What each symbol does to the objects:
s769 fi s901
s769 ge s201
s769 te s197
s769 ka s115
s769 zo s756
s769 ri s970
s48 fi s274
s48 ge s67
s48 te s547
s48 ka s201
s48 zo s333
s48 ri s769
s756 fi s160
s756 ge s517
s756 te s201
s756 ka s822
s756 zo s47
s756 ri s599
s192 fi s414
s192 ge s147
s192 te s95
s192 ka s975
s192 zo s921
s192 ri s518
s2 fi s778
s2 ge s271
s2 te s265
s2 ka s677
s2 zo s328
s2 ri s418
s67 fi s48
s67 ge s275
s67 te s59
s67 ka s33
s67 zo s901
s67 ri s201
s822 fi s599
s822 ge s351
s822 te s333
s822 ka s47
s822 zo s894
s822 ri s898
s778 fi s95
s778 ge s2
s778 te s135
s778 ka s418
s778 zo s875
s778 ri s860
s677 fi s418
s677 ge s95
s677 te s640
s677 ka s328
s677 zo s192
s677 ri s875
s875 fi s147
s875 ge s328
s875 te s2
s875 ka s414
s875 zo s518
s875 ri s165
s165 fi s975
s165 ge s414
s165 te s418
s165 ka s475
s165 zo s59
s165 ri s921
s547 fi s521
s547 ge s59
s547 te s165
s547 ka s504
s547 zo s67
s547 ri s197
s115 fi s970
s115 ge s333
s115 te s48
s115 ka s756
s115 zo s822
s115 ri s160
s901 fi s333
s901 ge s769
s901 te s275
s901 ka s970
s901 zo s160
s901 ri s517
s735 fi s640
s735 ge s135
s735 te s894
s735 ka s22
s735 zo s778
s735 ri s271
s504 fi s197
s504 ge s564
s504 te s475
s504 ka s67
s504 zo s33
s504 ri s48
s328 fi s875
s328 ge s860
s328 te s271
s328 ka s192
s328 zo s975
s328 ri s414
s197 fi s275
s197 ge s504
s197 te s921
s197 ka s48
s197 zo s201
s197 ri s274
s22 fi s271
s22 ge s370
s22 te s806
s22 ka s778
s22 zo s418
s22 ri s95
s193 fi s409
s193 ge s894
s193 te s822
s193 ka s268
s193 zo s735
s193 ri s265
s518 fi s475
s518 ge s975
s518 te s328
s518 ka s263
s518 zo s521
s518 ri s59
s517 fi s756
s517 ge s970
s517 te s33
s517 ka s351
s517 zo s693
s517 ri s822
s275 fi s67
s275 ge s197
s275 te s263
s275 ka s274
s275 zo s769
s275 ri s33
s975 fi s518
s975 ge s165
s975 te s860
s975 ka s921
s975 zo s547
s975 ri s263
s135 fi s735
s135 ge s265
s135 te s118
s135 ka s370
s135 zo s2
s135 ri s22
s970 fi s517
s970 ge s115
s970 te s274
s970 ka s160
s970 zo s599
s970 ri s351
s921 fi s263
s921 ge s475
s921 te s147
s921 ka s547
s921 zo s504
s921 ri s521
s47 fi s898
s47 ge s693
s47 te s517
s47 ka s894
s47 zo s806
s47 ri s193
s409 fi s806
s409 ge s193
s409 te s599
s409 ka s265
s409 zo s640
s409 ri s135
s475 fi s921
s475 ge s518
s475 te s875
s475 ka s59
s475 zo s564
s475 ri s547
s414 fi s165
s414 ge s192
s414 te s677
s414 ka s518
s414 zo s263
s414 ri s475
s59 fi s547
s59 ge s263
s59 te s414
s59 ka s564
s59 zo s275
s59 ri s504
s640 fi s370
s640 ge s735
s640 te s193
s640 ka s271
s640 zo s95
s640 ri s2
s271 fi s2
s271 ge s22
s271 te s268
s271 ka s95
s271 zo s860
s271 ri s677
s274 fi s33
s274 ge s48
s274 te s521
s274 ka s769
s274 zo s115
s274 ri s901
s564 fi s504
s564 ge s521
s564 te s518
s564 ka s275
s564 zo s274
s564 ri s67
s806 fi s268
s806 ge s409
s806 te s693
s806 ka s135
s806 zo s370
s806 ri s735
s351 fi s822
s351 ge s160
s351 te s901
s351 ka s693
s351 zo s118
s351 ri s47
s263 fi s59
s263 ge s921
s263 te s192
s263 ka s521
s263 zo s197
s263 ri s564
s268 fi s265
s268 ge s806
s268 te s47
s268 ka s735
s268 zo s22
s268 ri s640
s860 fi s328
s860 ge s418
s860 te s22
s860 ka s147
s860 zo s165
s860 ri s192
s118 fi s894
s118 ge s898
s118 te s160
s118 ka s409
s118 zo s265
s118 ri s806
s333 fi s115
s333 ge s901
s333 te s67
s333 ka s517
s333 zo s351
s333 ri s756
s95 fi s677
s95 ge s778
s95 te s735
s95 ka s860
s95 zo s147
s95 ri s328
s370 fi s22
s370 ge s640
s370 te s409
s370 ka s2
s370 zo s677
s370 ri s778
s265 fi s135
s265 ge s268
s265 te s898
s265 ka s640
s265 zo s271
s265 ri s370
s693 fi s47
s693 ge s599
s693 te s970
s693 ka s118
s693 zo s409
s693 ri s894
s898 fi s118
s898 ge s47
s898 te s756
s898 ka s193
s898 zo s268
s898 ri s409
s418 fi s860
s418 ge s677
s418 te s370
s418 ka s875
s418 zo s414
s418 ri s147
s894 fi s193
s894 ge s118
s894 te s351
s894 ka s806
s894 zo s135
s894 ri s268
s33 fi s201
s33 ge s274
s33 te s564
s33 ka s901
s33 zo s970
s33 ri s333
s599 fi s693
s599 ge s822
s599 te s115
s599 ka s898
s599 zo s193
s599 ri s118
s147 fi s192
s147 ge s875
s147 te s778
s147 ka s165
s147 zo s475
s147 ri s975
s160 fi s351
s160 ge s756
s160 te s769
s160 ka s599
s160 zo s898
s160 ri s693
s521 fi s564
s521 ge s547
s521 te s975
s521 ka s197
s521 zo s48
s521 ri s275
s201 fi s769
s201 ge s33
s201 te s504
s201 ka s333
s201 zo s517
s201 ri s115

The rows follow the links: the fewer symbols apart two objects are, the more alike their rows tend to be.

Each row is also shifted at random along 4 hidden directions that mean nothing.

Some objects, each with a row of numbers:
s95 [ -37,   -9,  -12,   34,   25,  -14,  -80,  -38,   -9,  -66,   42,   43,   45,   13,  -49,   35,   -3,  -43,   44,   55,   -6,  -13,   58,  -62,  -49,  -44,   13,  -26,  -21,   31,  -29,  -24,    7]
s118 [  95,   -8,   27,    9,   11,   16,    4,  -10,  -10,   55,  -53,   -5,   -4,  -43,  -23,  -62,   -9,   41,  -27,   21,   28,   51,  -40,  -16,  -10,    8,  -60,    0,    1,  -50,   27,   -8,    7]
s165 [ -48,    4,   11,  -47,  -44,    7,   -4,  -20,  -18,  -44,   -1,   37,    4,   25,  -36,  -26,   23,   -2,   44,   40,  -26,  -43,   51,  -84,  -68,   15,   49,   -9,   37,  -33,  -78,   39,   19]
s67 [  89,    1,  -56,  -13,  -47,  -46,   48,   44,    1,   -2,   26,   78,  -42,   31,   61,   39,  -11,  -48,    8,   -2,  -48,   38,   70,   90,   -1,    6,   48,  -49,   25,   10, -112,   33,    3]
s192 [-128,  -22,   13,  -45,   18,  -20,  -14,  -32,   38,  -41,    1,  -29,  -10,   67,  -33,   32,   20,  -10,    2,  -13,  -26,  -59,  -90,  -37,   33,  -12,   25,   -1,  -41,   50,   42,   48,  -37]
s564 [ -52,   18,    1,  -66,  -58,    3,   57,   55,  -30,  -42,    7,   58,   -3,   37,   52,  -42,    4,   11,   -1,    9,   48,   -9,   23,    7,    7,   32,   40,  -77,   36,  -76,    6,    9,   34]
s22 [   7,   -8,  -19,   23,   57,   11,  -80,  -16,    8,  -28,   38,  -25,   58,   -5,  -37,   53,   -5,  -19,    6,   11,    4,    9,  -17,    0,   22,  -62,  -34,   -9,  -31,    8,   11,   -8,  -11]
s333 [  72,    2,  -37,   64,    7,  -18,   29,   11,   39,   74,   11,  -70,  -43,  -25,   48,   84,   -8,  -25,  -15,  -84,  -81,   -3,   23,  105,   34,   15,   16,  110,   -2,  114,  -47,    5,  -45]
s778 [ -90,  -13,   20,   25,   55,   45,  -60,   -4,    0,  -51,   39,  -37,   34,  -15,  -40,    6,   17,   19,   15,   21,   32,  -21,  -29,  -22,    0,  -50,  -26,   -3,  -32,  -73,   31,  -32,   -3]
s677 [ -49,  -33,   -4,   17,   46,   -9,  -61,  -27,   24,  -50,   32,   15,    0,   27,  -49,   39,    8,  -23,   20,   31,  -32,   -4,  -34,   -5,   -9,  -59,    4,  -31,  -47,  -10,  -25,   15,  -31]
s201 [  19,   -9,  -25,   37,  -12,  -33,   58,   43,   14,   13,   20,   33,  -66,    8,   66,   25,  -14,  -16,  -11,  -22,  -21,   25,   20,  104,   22,   16,   30,  -14,   -6,   10,  -21,  -14,  -17]
s115 [  -7,  -23,    6,   69,    4,  -41,   62,   16,   20,   35,   -7,   34,  -88,   -2,   42,   -9,  -15,    7,  -27,  -11,   -8,   26,  -15,   74,    7,   26,   17,   -8,  -26,   19,   33,  -38,  -24]
s135 [  62,  -14,   -6,   -1,   64,   30,  -49,   -1,   14,   10,    1,  -55,   31,  -23,  -29,   19,   -2,   19,  -26,   -8,   20,   39,  -91,   39,   58,  -58,  -84,  -15,  -33,  -57,   24,   11,  -24]
s894 [ 106,   -1,   20,    7,   13,    7,   -6,  -15,  -14,   46,  -50,   12,    6,  -38,  -30,  -54,  -17,   22,  -19,   28,   28,   53,  -21,  -20,  -17,   -3,  -56,  -16,    2,  -41,   12,   -8,   14]
s640 [  41,    9,  -20,   15,   60,   38,  -80,  -14,    6,    1,   29,  -85,   73,  -30,  -31,   65,   -2,   -7,   -5,  -19,    3,    8,  -32,   15,   45,  -61,  -61,   37,  -19,   22,   14,   -4,  -11]
s735 [  35,   21,  -10,   15,   30,   33,  -77,  -15,  -29,  -19,   21,  -22,   91,  -35,  -29,   12,  -15,   -7,    7,   26,   45,   10,   32,  -46,   -3,  -41,  -45,   -1,   -1,  -11,   24,  -38,   32]
s975 [ -58,   -1,   -4,  -70,  -27,  -11,    1,  -19,   15,  -27,   -6,   -9,    2,   52,  -23,   12,   24,  -13,   13,  -13,  -42,  -51,  -21,  -44,    1,   11,   34,    5,    7,   29,  -36,   67,   -9]
s193 [ 104,  -10,   -8,    2,    7,  -49,  -24,  -42,   -5,   25,  -38,   67,   27,    7,  -25,  -18,  -35,  -33,  -13,   42,   15,   61,  -11,  -37,   -5,   -9,  -38,  -60,  -17,   63,   34,  -12,   13]
s147 [-117,   -2,   19,  -19,   -5,   12,  -29,  -29,   -1,  -50,   12,   -9,   16,   27,  -46,    2,   27,   -4,   32,   17,  -11,  -65,    2,  -80,  -32,   -8,   31,   13,   -7,   10,    4,   11,   -1]
s518 [ -33,   -8,    1,  -78,  -30,   -3,   21,   -2,   22,  -22,  -11,    1,  -29,   48,  -15,   -3,   25,    4,   11,    0,  -42,  -30,  -42,  -15,    2,    5,   25,  -13,    8,  -24,  -56,   78,  -14]
s47 [  94,  -11,   12,   20,    8,  -36,    9,  -33,   13,   61,  -58,   21,  -27,  -15,  -18,  -30,  -23,    0,  -24,    9,  -10,   52,  -35,   -7,   -6,   19,  -34,   -2,  -18,   48,   28,   -3,  -10]

Complete each set of four: the symbols that take the first to the second take the third to the fourth, perhaps in another order.
Answers are names.
[ -44,   15,   -5,  -87,  -61,  -15,   35,   13,  -21,  -46,   -9,   66,    4,   53,   16,  -31,    8,   -8,   16,   25,    7,  -24,   29,  -45,  -16,   31,   50,  -58,   33,  -20,  -24,   42,   29]
to [   9,    0,  -18,  -38,  -33,    6,   70,   75,    0,   -5,   17,   24,  -51,   16,   68,   -9,   12,   20,  -12,  -16,    6,   22,  -12,  107,   30,   12,   20,  -50,   19, -101,  -48,   26,    1]
as [ -65,    8,  -25,  -69,  -35,  -30,   55,   40,    7,  -24,    9,   21,   -7,   65,   68,   24,   -2,  -13,  -26,  -39,   27,  -18,  -40,   51,   77,   21,   31,  -60,    0,   23,   59,   18,    2]
to s201

[ -13,   -5,  -16,   24,   35,   11,  -79,  -35,   12,  -37,   42,  -37,   35,    0,  -55,   69,    9,  -28,   39,    4,  -50,  -28,   29,  -25,  -19,  -52,    9,   42,  -20,   43,  -63,   11,  -17]
to [-128,  -24,   15,  -88,  -19,  -51,   25,  -19,   26,  -48,  -17,   27,  -23,   97,   -7,    4,   12,  -20,  -10,   -3,   -7,  -42,  -95,  -38,   43,   14,   37,  -67,  -27,   47,   66,   56,  -19]
as [ -31,  -15,   44,   57,   -7,  -49,   47,  -18,  -11,   24,  -46,   71,  -49,   -8,   10,  -78,  -28,    9,  -20,   33,   48,   27,   -2,  -37,  -36,   48,    5,  -32,  -22,   29,  107,  -71,   12]
to s806

[  51,  -26,   31,   38,   15,  -12,   44,   -5,   22,   71,  -53,   -8,  -82,  -29,    0,  -54,   -7,   37,  -35,   -4,  -10,   43,  -65,   33,   -2,   21,  -29,   19,  -25,  -19,   34,  -11,  -27]
to [  12,   31,   30,   77,  -27,  -13,   18,  -23,  -36,   40,  -26,   32,   13,  -52,   11,  -41,  -23,   -5,   12,   14,   24,  -10,  122,  -77,  -78,   60,   31,   64,   35,   81,   37,  -86,   38]
as [  72,  -34,  -10,  -15,   56,  -35,  -35,  -24,   34,   18,  -19,    1,    7,   25,  -25,   22,  -22,  -14,  -37,    9,    8,   66, -131,   42,   75,  -50,  -75,  -72,  -60,   15,   64,   19,  -30]
to s409

[ -11,  -41,   -3,  -65,  -12,  -28,   18,  -10,   40,  -30,   -9,   48,  -71,   67,  -36,   -6,   26,   -5,   13,   32,  -72,    4,  -67,   10,  -15,  -20,   25,  -56,  -17,  -55, -103,  100,  -35]
to [   7,   22,  -13,  -42,  -54,   33,   61,   69,  -25,   -7,   21,   11,  -22,   -6,   60,  -23,   10,   26,    0,  -12,   18,    2,   40,   62,    4,   24,   22,  -20,   49, -107,  -57,   19,   28]
as [  29,   12,  -26,    9,  -22,   18,   58,   68,    5,   24,   28,  -17,  -51,  -21,   69,   19,    4,   19,  -14,  -45,  -17,   12,   22,  118,   24,   15,   19,   22,   22,  -58,  -57,    7,   -8]
to s351

[  10,    0,    9,   72,  -15,   -1,   52,   32,  -10,   28,    5,   21,  -61,  -33,   49,  -24,   -4,   12,   -2,   -6,   -1,   18,   53,   56,  -33,   34,   26,   25,    6,  -20,  -18,  -48,    3]
to [  59,    2,    5,   10,   21,   13,  -50,  -12,  -30,  -18,   -2,   41,   56,  -26,  -32,  -38,  -25,    4,    0,   62,   59,   49,   14,  -45,  -24,  -33,  -51,  -59,   -1,  -61,   23,  -35,   35]
as [-106,   20,    1,  -90,  -36,   -8,   10,  -12,    2,  -37,  -12,  -13,   38,   60,    0,   13,   17,  -15,   11,  -27,    5,  -72,  -14,  -69,   23,   31,   44,   -1,   18,   63,   40,   37,   13]
to s115

[  10,  -14,  -20,   32,   51,   10,  -79,  -26,    9,  -33,   46,  -11,   41,   -9,  -45,   56,   -1,  -30,   27,   25,  -24,    3,   12,   -4,   -7,  -64,  -20,   -3,  -30,    4,  -44,    1,  -13]
to [-100,  -38,   20,    3,   41,   16,  -31,  -12,   24,  -50,   20,  -10,  -23,   23,  -46,   -3,   21,   19,   14,   26,  -14,  -20,  -72,   -8,   -9,  -46,   -3,  -21,  -49,  -72,   -8,   20,  -29]
as [ -38,  -12,   31,   66,   17,   -5,   55,   14,   15,   53,  -26,  -24,  -71,  -30,   37,  -33,   -7,   38,  -32,  -31,   13,    6,  -44,   47,   14,   37,   -1,   41,  -26,    7,   81,  -47,  -19]
to s599

[  13,  -24,  -30,   32,   41,  -17,  -80,  -35,   14,  -42,   42,   23,   32,   13,  -45,   56,   -3,  -52,   34,   41,  -37,    7,   24,  -12,  -20,  -67,   -4,  -24,  -35,   34,  -54,    8,  -16]
to [ -52,  -30,    0,   -2,   16,  -21,  -39,  -36,   17,  -51,   22,   37,  -12,   35,  -55,   16,    9,  -31,   39,   41,  -47,  -21,    0,  -42,  -43,  -32,   29,  -27,  -28,    3,  -58,   28,  -17]
as [  23,  -13,   -8,   22,  -12,   10,   75,   73,   10,   19,   18,   13,  -91,  -11,   69,  -14,    5,   32,  -17,  -17,   -5,   34,  -13,  131,   15,   10,   13,  -13,    5, -103,  -46,    1,  -20]
to s115

[  25,  -12,    9,   55,  -30,    6,   77,   70,  -25,    2,   12,   86,  -98,  -33,   58,  -67,   -2,   28,    2,   43,   12,   53,   56,   85,  -59,   25,   27,  -47,   12, -145,  -68,  -36,    9]
to [  25,    2,   15,   62,    9,  -22,   33,  -18,   17,   73,  -34,  -35,  -42,  -31,   13,   -4,  -13,    7,  -20,  -38,  -14,    3,  -10,   16,    6,   37,   -1,   74,   -9,   82,   53,  -29,  -24]
as [  91,  -11,   21,   12,   15,    0,    4,  -22,    6,   70,  -56,  -23,   -9,  -37,  -20,  -35,  -12,   25,  -28,   -3,    3,   41,  -45,   -6,    3,   10,  -54,   20,   -3,    8,   31,   -3,   -4]
to s265

[ -18,   34,  -23,  -92,  -33,   18,   11,    6,    9,    4,   -1,  -86,   33,   29,   15,   54,   25,   -4,    1,  -72,  -40,  -67,  -11,   -4,   55,   21,   23,   62,   37,   64,  -25,   75,   -8]
to [  10,   14,  -20,    8,  -16,   27,   53,   63,    1,   27,   25,  -41,  -40,  -22,   72,   19,    5,   25,  -15,  -55,   -3,    0,    9,  110,   34,   18,   15,   36,   20,  -44,  -31,   -5,  -10]
as [ -68,   18,   18,   65,  -21,   17,   55,   43,  -30,    3,   16,   18,  -32,  -37,   59,  -39,   -5,   24,   -6,   -7,   53,  -14,   63,   22,  -29,   53,   29,   23,   17,  -27,   55,  -84,   23]
to s693

[  32,  -10,   17,   73,   -9,  -12,   53,   19,    2,   44,  -12,   31,  -78,  -38,   33,  -32,   -9,   15,   -5,    3,  -11,   30,   37,   52,  -41,   37,   17,   21,    0,  -16,  -16,  -37,   -7]
to [  51,    6,  -56,   -2,  -28,  -47,   48,   35,   16,    9,   27,   45,  -32,   35,   72,   61,  -14,  -52,   -5,  -29,  -42,   16,   45,  100,   33,    7,   43,  -27,    9,   63,  -50,   16,  -14]
as [  14,    7,   32,   73,    2,   15,   37,    4,   -1,   67,  -30,  -36,  -43,  -59,   20,  -29,    1,   34,  -15,  -30,    1,   -2,   20,   17,  -22,   44,   -1,   89,   10,   15,   21,  -45,   -4]
to s33

[ -90,   -3,    5,  -22,    3,    0,  -39,  -39,   15,  -36,   11,  -36,   27,   26,  -45,   36,   22,  -20,   33,   -4,  -40,  -66,   -2,  -70,  -16,   -8,   32,   38,   -7,   58,  -20,   27,  -14]
to [ -60,    1,   -3,  -97,  -41,  -18,   28,    4,    1,  -33,   -9,   14,   -4,   64,    7,   -6,   14,   -7,    0,   -7,   -7,  -33,  -35,  -26,   26,   19,   36,  -42,   13,    7,   -5,   62,    2]
as [ -83,  -21,    3,   10,   43,    3,  -56,  -31,   26,  -44,   31,  -25,    7,   19,  -47,   41,   16,  -16,   23,    9,  -28,  -33,  -35,  -25,    0,  -47,    3,    1,  -40,   12,   -1,   10,  -27]
to s165

[  31,   16,  -23,  -74,  -50,   -1,    2,   -7,    2,  -12,   -3,    5,    7,   34,  -13,   16,   25,  -22,   34,   -2,  -65,  -31,   48,  -34,  -30,   13,   46,   16,   46,   19, -124,   84,    9]
to [ -70,   32,    1,  -86,  -59,   11,   37,   33,  -23,  -32,   -1,    3,   34,   35,   40,  -14,    9,    5,    7,  -24,   31,  -48,   21,  -30,   16,   40,   36,  -19,   44,   -9,   17,   23,   34]
as [ 116,  -38,    3,   27,   24,  -54,   21,  -35,   45,   81,  -61,    6,  -64,    7,  -13,   -3,  -21,  -10,  -37,  -14,  -49,   59,  -82,   42,   26,    5,  -35,    3,  -41,   73,   17,   30,  -46]
to s894

[ 121,   -3,   25,   32,   -8,    2,   12,  -19,  -16,   55,  -52,   27,  -25,  -49,  -24,  -70,  -17,   26,  -14,   33,    5,   56,   14,  -25,  -50,   20,  -32,   11,   12,  -33,  -20,  -12,   13]
to [ 120,    4,   -8,    7,    4,  -23,  -40,  -34,  -25,   15,  -30,   54,   53,  -14,  -32,  -21,  -37,  -28,    1,   47,   24,   50,   40,  -58,  -26,   -9,  -36,  -41,    4,   39,    4,  -22,   26]
as [-108,    6,   22,  -42,  -33,   -1,   -8,  -28,  -19,  -62,    3,   47,   19,   38,  -40,  -36,   16,  -11,   38,   41,    0,  -52,   34, -106,  -59,   14,   51,  -23,   12,   -6,  -14,   14,   22]
to s921

[ -31,   33,    4,  -73,  -68,   23,    7,    1,  -37,  -34,   -3,   14,   41,   15,  -11,  -23,   22,   -1,   39,   10,   -9,  -57,   86,  -87,  -61,   31,   51,   15,   63,  -10,  -71,   37,   45]
to [-130,  -35,   12,  -14,   49,   -4,  -38,  -34,   50,  -36,   14,  -57,  -12,   49,  -38,   47,   25,    0,    0,  -18,  -33,  -45, -113,   -6,   51,  -37,   -1,    8,  -61,   31,   49,   31,  -49]
as [  76,   -5,   19,   42,    1,  -22,   12,  -35,    2,   65,  -47,    2,  -20,  -31,   -7,  -30,  -17,    2,  -15,   -2,  -12,   25,    3,  -20,  -25,   32,  -17,   39,    2,   61,   25,  -20,   -4]
to s333

[ 137,   15,    3,   13,    5,   12,  -29,  -28,  -18,   55,  -39,  -19,   34,  -49,  -31,  -16,  -17,    5,   -6,    9,    3,   38,   21,  -37,  -19,    0,  -51,   32,   20,   21,  -16,   -5,   16]
to [  82,    5,   20,   15,    2,   -9,   -5,  -26,  -16,   46,  -53,   17,   17,  -34,  -26,  -47,  -21,   15,  -21,   24,   30,   39,   -4,  -43,  -13,   11,  -40,   -1,    7,    4,   42,  -19,   21]
as [ -29,  -27,   -4,   20,   67,    7,  -64,   -8,   21,  -42,   32,  -11,   21,    5,  -38,   32,    0,   -8,    1,   28,    8,   18,  -59,   14,   27,  -71,  -36,  -46,  -53,  -36,   23,   -8,  -19]
to s22

[ 102,   -2,  -32,   23,   32,    2,  -81,  -25,  -12,  -20,   29,   25,   67,  -18,  -44,   34,  -17,  -40,   25,   46,   -6,   37,   57,  -15,  -25,  -58,  -36,  -20,   -8,    4,  -63,   -4,   11]
to [  97,  -16,   -4,   -7,   33,  -16,  -25,  -18,    8,   18,  -28,   34,   11,   -1,  -29,  -22,  -28,   -3,  -24,   38,   23,   71,  -56,    4,   17,  -38,  -66,  -68,  -23,  -31,   26,    0,   -1]
as [   7,   31,  -34,  -81,  -54,   -1,   32,   29,   -7,   -9,    8,  -10,   25,   35,   44,   28,   11,  -16,    8,  -40,  -15,  -30,   34,   13,   31,   28,   40,    1,   45,   27,  -45,   51,   18]
to s475

[ -70,  -37,   -1,   11,   38,  -21,  -47,  -30,   28,  -59,   29,   30,  -12,   46,  -49,   28,    5,  -27,   23,   40,  -29,  -10,  -45,  -15,  -12,  -56,    8,  -44,  -53,   -1,  -14,   17,  -28]
to [  52,  -18,  -21,   10,   59,   17,  -65,  -12,   14,   -9,   20,  -25,   39,  -12,  -31,   38,   -6,   -7,  -10,   12,    3,   39,  -52,   30,   35,  -70,  -59,  -25,  -37,  -24,   -2,    4,  -14]
as [  22,   10,   -9,  -86,  -59,   12,   46,   34,  -11,  -21,   -6,   30,  -23,   33,   19,  -28,   25,   11,   10,   11,  -19,   -7,   16,   14,  -11,   16,   32,  -37,   43,  -86,  -95,   68,   18]
to s192

[ -34,  -28,   -8,   25,   28,   -6,  -55,  -27,    9,  -62,   36,   49,    6,   21,  -54,   16,    2,  -32,   34,   62,  -22,    0,   21,  -33,  -47,  -54,   15,  -37,  -32,  -19,  -53,   -3,   -3]
to [ -48,  -24,   -1,    9,   22,    1,  -47,  -29,    9,  -51,   30,   24,   -7,   18,  -54,   14,   18,  -11,   38,   43,  -38,  -18,    6,  -36,  -48,  -41,   20,  -13,  -24,  -26,  -66,   20,  -15]
as [ -88,   -3,   21,   -9,    6,   24,  -38,  -24,   -3,  -51,   17,  -11,    9,    9,  -53,   -3,   25,    4,   35,   26,  -23,  -50,   16,  -67,  -46,  -18,   28,   20,    1,  -27,  -41,   17,   -1]
to s192

